Below are the code and all the weights of a small trained network. Each question names an input and a class and asks about switching units off, where a switched-off unit gives its printed mean instead of its output.

import numpy as np


def w(rows, s, z=0):
    codes = np.array(rows[::2]) - 128.0
    scale = np.full(codes.shape[1], s)
    scale[-1] = z or s
    return codes * scale


def norm(h):
    return h / np.sqrt((h * h).mean(-1, keepdims=True) + 1e-5)


def f(y):
    return y / 2 * (1 + np.tanh(0.7978845608 * (y + 0.044715 * y**3)))


def log_softmax(a):
    a = a - a.max(-1, keepdims=True)
    return a - np.log(np.exp(a).sum(-1, keepdims=True))


def net(x, mask):
    res = np.array(x, float).reshape(1, 3) / 4 @ E
    u = 0
    for l in range(3):
        y = f(norm(res) @ A[l][:, :-1].T + A[l][:, -1])
        res = res + np.where(mask[u : u + 3], y, B[l][:, -1]) @ B[l][:, :-1]
        u += 3
    return log_softmax(norm(res)[-1] @ U[:, :-1].T + U[:, -1])


A, B = {}, {}
E = w([
[171,196,141],'x0',
[157,4,89],'x1',
[104,120,180],'x2',
],0.0043)
A[0] = w([
[99,81,235,171],'L0N0',
[27,177,254,2],'L0N1',
[45,115,156,113],'L0N2',
],0.0094,0.0061)
B[0] = w([
[175,173,113,252],'L0N0',
[137,100,2,205],'L0N1',
[44,131,142,158],'L0N2',
],0.0095,0.0032)
A[1] = w([
[208,153,182,119],'L1N0',
[190,92,108,6],'L1N1',
[2,148,135,187],'L1N2',
],0.0054,0.0026)
B[1] = w([
[145,167,171,243],'L1N0',
[158,30,107,107],'L1N1',
[3,32,63,254],'L1N2',
],0.0045,0.00077)
A[2] = w([
[93,134,129,22],'L2N0',
[116,117,169,2],'L2N1',
[67,45,254,85],'L2N2',
],0.0083,0.0039)
B[2] = w([
[119,131,33,29],'L2N0',
[127,162,8,8],'L2N1',
[177,232,254,133],'L2N2',
],0.0077,0.0013)
U = w([
[143,191,224,205],'0',
[63,157,3,154],'1',
[203,52,177,137],'2',
[9,106,168,79],'3',
[143,23,83,148],'4',
[120,191,129,2],'5',
[221,186,112,134],'6',
[86,245,132,75],'7',
],0.017,0.0071)

Each question gives the input, the list of numbers given to net, and the class t.
The units are the neurons (one row each of A and B). Each row of codes is followed by its name. A weight is (code - 128) times the scale printed after its matrix; where a second scale follows, it is the last column's (A, B and U).
mask holds one flag per neuron, layer by layer. A switched-off neuron (its flag False) gives its mean, the last column of its row in B, instead of its output. The means were averaged over made-up inputs and are rounded, as every weight is.
A unit's drop is (log p(t) with every unit on - log p(t) with that unit switched off) / (log p(t) with every unit on - log p(t) with every unit switched off).
The circuit of an input: a set's keep is (log p(t) with only the set's units on - log p(t) with every unit switched off) / (log p(t) with every unit on - log p(t) with every unit switched off). Starting from all 9 units, units are removed one at a time, each time the one whose removal leaves the highest keep (on an exact tie, the one counted first), for as long as the keep stays at least 0.8.
units of the circuit, in order: the units of the circuit, biggest drop first
unit that matters most: the unit with the biggest drop
top k neurons: the k neurons with the biggest drops, biggest first
top k neurons in layer l: the k neurons of layer l with the biggest drops, biggest first
input [-4,5,1], class 2: units of the circuit, in order => L0N1, L2N2
input [-5,-4,-5], class 3: top 4 neurons => L0N1, L0N0, L1N2, L2N2
input [-7,0,1], class 3: top 2 neurons => L0N2, L1N2
input [4,2,-4], class 2: top 2 neurons => L0N0, L0N1
input [-7,2,1], class 3: top 4 neurons => L0N2, L1N2, L0N1, L1N0
input [-8,1,-1], class 3: units of the circuit, in order => L0N1, L0N2
input [-6,-5,-7], class 3: top 2 neurons => L0N1, L0N0
input [-2,-1,-3], class 3: top 2 neurons => L0N0, L0N1
input [-8,-6,-8], class 3: top 2 neurons in layer 0 => L0N1, L0N0
input [-1,0,4], class 1: top 2 neurons => L0N1, L0N2
input [7,-1,5], class 6: top 3 neurons => L0N1, L0N2, L2N2
input [3,-1,4], class 6: top neuron in layer 1 => L1N2
input [2,2,-1], class 2: units of the circuit, in order => L0N1, L0N0
input [-6,-3,-2], class 3: unit that matters most => L0N2
input [-7,2,-1], class 3: top 2 neurons => L0N1, L0N2
input [-2,-2,-3], class 3: top 2 neurons => L0N0, L1N2
input [-2,6,1], class 2: top 2 neurons => L0N1, L1N2
input [-3,5,6], class 0: top 3 neurons => L0N1, L2N2, L0N2
input [6,5,8], class 6: top 2 neurons in layer 0 => L0N0, L0N2
input [-5,6,1], class 2: top 3 neurons => L0N1, L2N2, L1N2
input [0,4,1], class 2: units of the circuit, in order => L0N1
input [-3,7,6], class 2: units of the circuit, in order => L0N1, L0N0
input [-2,4,5], class 0: units of the circuit, in order => L0N1, L2N2
input [-3,3,5], class 0: top 2 neurons in layer 0 => L0N1, L0N2
input [4,3,5], class 6: top 2 neurons in layer 0 => L0N0, L0N2
input [-8,-1,-7], class 3: top 2 neurons in layer 0 => L0N0, L0N1
